Below is a small trained network, with its code and all its weights. Each question gives an input and a class and asks what happens when units are switched off, that is, made to give their printed mean instead of their output.

import numpy as np


def w(rows, s, z=0):
    codes = np.array(rows[::2]) - 128.0
    scale = np.full(codes.shape[1], s)
    scale[-1] = z or s
    return codes * scale


def f(y):
    return y / 2 * (1 + np.tanh(0.7978845608 * (y + 0.044715 * y**3)))


def log_softmax(a):
    a = a - a.max(-1, keepdims=True)
    return a - np.log(np.exp(a).sum(-1, keepdims=True))


def net(x, mask):
    res = np.array(x, float).reshape(1, 5) / 4 @ E
    y = f(res @ A[0][:, :-1].T + A[0][:, -1])
    res = res + np.where(mask, y, B[0][:, -1]) @ B[0][:, :-1]
    return log_softmax(res[-1] @ U[:, :-1].T + U[:, -1])


A, B = {}, {}
E = w([
[93,146,102,139,93,120],'x0',
[102,95,117,101,158,8],'x1',
[106,139,115,134,110,122],'x2',
[148,210,100,74,138,91],'x3',
[110,133,83,213,200,159],'x4',
],0.012)
A[0] = w([
[149,130,106,193,144,114,60],'neuron 0',
[115,96,168,57,122,132,75],'neuron 1',
[119,75,193,65,89,105,89],'neuron 2',
[119,133,93,117,11,89,253],'neuron 3',
[169,124,191,76,83,159,157],'neuron 4',
[150,196,90,109,119,138,173],'neuron 5',
[79,80,141,167,90,122,88],'neuron 6',
[101,137,76,126,221,140,39],'neuron 7',
[101,64,87,100,152,11,74],'neuron 8',
[143,195,98,107,141,82,148],'neuron 9',
[123,125,155,98,83,123,24],'neuron 10',
[172,154,90,112,116,120,14],'neuron 11',
[130,141,180,119,92,86,70],'neuron 12',
[119,56,137,138,95,149,34],'neuron 13',
[134,210,111,120,132,96,54],'neuron 14',
],0.012,0.0054)
B[0] = w([
[73,71,110,105,126,143,154],'neuron 0',
[107,104,126,163,194,162,173],'neuron 1',
[106,124,92,136,182,107,213],'neuron 2',
[115,103,111,192,140,105,237],'neuron 3',
[96,100,89,197,128,140,227],'neuron 4',
[169,39,199,131,106,142,197],'neuron 5',
[152,72,249,100,181,74,166],'neuron 6',
[33,90,132,177,213,201,181],'neuron 7',
[169,89,104,111,6,219,255],'neuron 8',
[133,53,169,139,134,114,210],'neuron 9',
[2,184,126,108,193,188,149],'neuron 10',
[49,113,173,63,208,186,134],'neuron 11',
[75,104,94,130,159,185,162],'neuron 12',
[109,70,237,59,102,125,160],'neuron 13',
[104,75,216,126,191,126,174],'neuron 14',
],0.0091,0.0098)
U = w([
[104,49,255,70,165,119,100],'0',
[22,82,28,169,197,167,62],'1',
[133,75,100,157,118,133,252],'2',
[161,72,85,133,49,233,119],'3',
[182,51,85,220,153,86,199],'4',
[204,133,74,150,97,57,126],'5',
[133,185,103,47,167,86,76],'6',
[108,200,91,3,135,136,73],'7',
],0.0096,0.013)

Each question gives the input, the list of numbers given to net, and the class t.
The units are the neurons (one row each of A and B). Each row of codes is followed by its name. A weight is (code - 128) times the scale printed after its matrix; where a second scale follows, it is the last column's (A, B and U).
mask holds one flag per neuron, in row order. A switched-off neuron (its flag False) gives its mean, the last column of its row in B, instead of its output. The means were averaged over made-up inputs and are rounded, as every weight is.
A unit's drop is (log p(t) with every unit on - log p(t) with that unit switched off) / (log p(t) with every unit on - log p(t) with every unit switched off).
The circuit of an input: a set's keep is (log p(t) with only the set's units on - log p(t) with every unit switched off) / (log p(t) with every unit on - log p(t) with every unit switched off). Starting from the 12 units with the biggest drops (on a tie, the unit counted first), units are removed one at a time, each time the one whose removal leaves the highest keep (on an exact tie, the one counted first), for as long as the keep stays at least 0.8.
circuit, biggest first: the units of the circuit, biggest drop first
most important unit: the unit with the biggest drop
top k neurons: the k neurons with the biggest drops, biggest first
drop of u: that unit's drop, to one decimal
input [-8,-7,8,-4,-4], class 2: circuit, biggest first	(neuron 8; neuron 4)
input [-3,-6,1,-6,-2], class 0: top 3 neurons	(neuron 8; neuron 13; neuron 6)
input [6,-4,4,-8,2], class 0: top 2 neurons	(neuron 6; neuron 13)
input [-1,4,-8,1,-5], class 2: top 2 neurons	(neuron 8; neuron 7)
input [-5,6,5,7,2], class 0: circuit, biggest first	(neuron 14)
input [5,4,5,-6,2], class 0: top 3 neurons	(neuron 6; neuron 4; neuron 13)
input [1,1,5,5,3], class 0: top 2 neurons	(neuron 14; neuron 4)
input [8,-2,3,5,5], class 4: circuit, biggest first	(neuron 5; neuron 10)
input [7,-6,-6,3,-3], class 4: circuit, biggest first	(neuron 8; neuron 3)
input [-6,-2,3,-5,-6], class 1: circuit, biggest first	(neuron 4; neuron 2; neuron 5)
input [6,-5,-5,6,-5], class 0: top 3 neurons	(neuron 5; neuron 14; neuron 8)
input [-7,-2,4,-1,-4], class 4: top 2 neurons	(neuron 8; neuron 7)
input [0,7,-6,8,3], class 0: top 2 neurons	(neuron 14; neuron 9)
input [-3,7,1,-3,-7], class 1: most important unit	neuron 2
input [8,-6,2,3,-3], class 4: circuit, biggest first	(neuron 8; neuron 3)
input [-5,5,-7,-2,-2], class 2: top 2 neurons	(neuron 2; neuron 5)
input [7,2,1,1,-4], class 4: top 2 neurons	(neuron 3; neuron 7)
input [-7,-4,-1,-8,3], class 0: top 3 neurons	(neuron 13; neuron 8; neuron 6)
input [8,-5,-7,-5,-3], class 4: top 3 neurons	(neuron 8; neuron 4; neuron 3)
input [0,5,2,-7,-1], class 0: top 3 neurons	(neuron 6; neuron 13; neuron 4)
input [1,1,5,6,0], class 0: most important unit	neuron 14
input [0,2,-4,1,-4], class 1: drop of neuron 2	0.2
input [0,3,4,1,-7], class 1: drop of neuron 10	0.1
input [0,8,1,2,-4], class 3: drop of neuron 8	1.3
input [-4,-4,5,-5,3], class 0: drop of neuron 5	-0.2
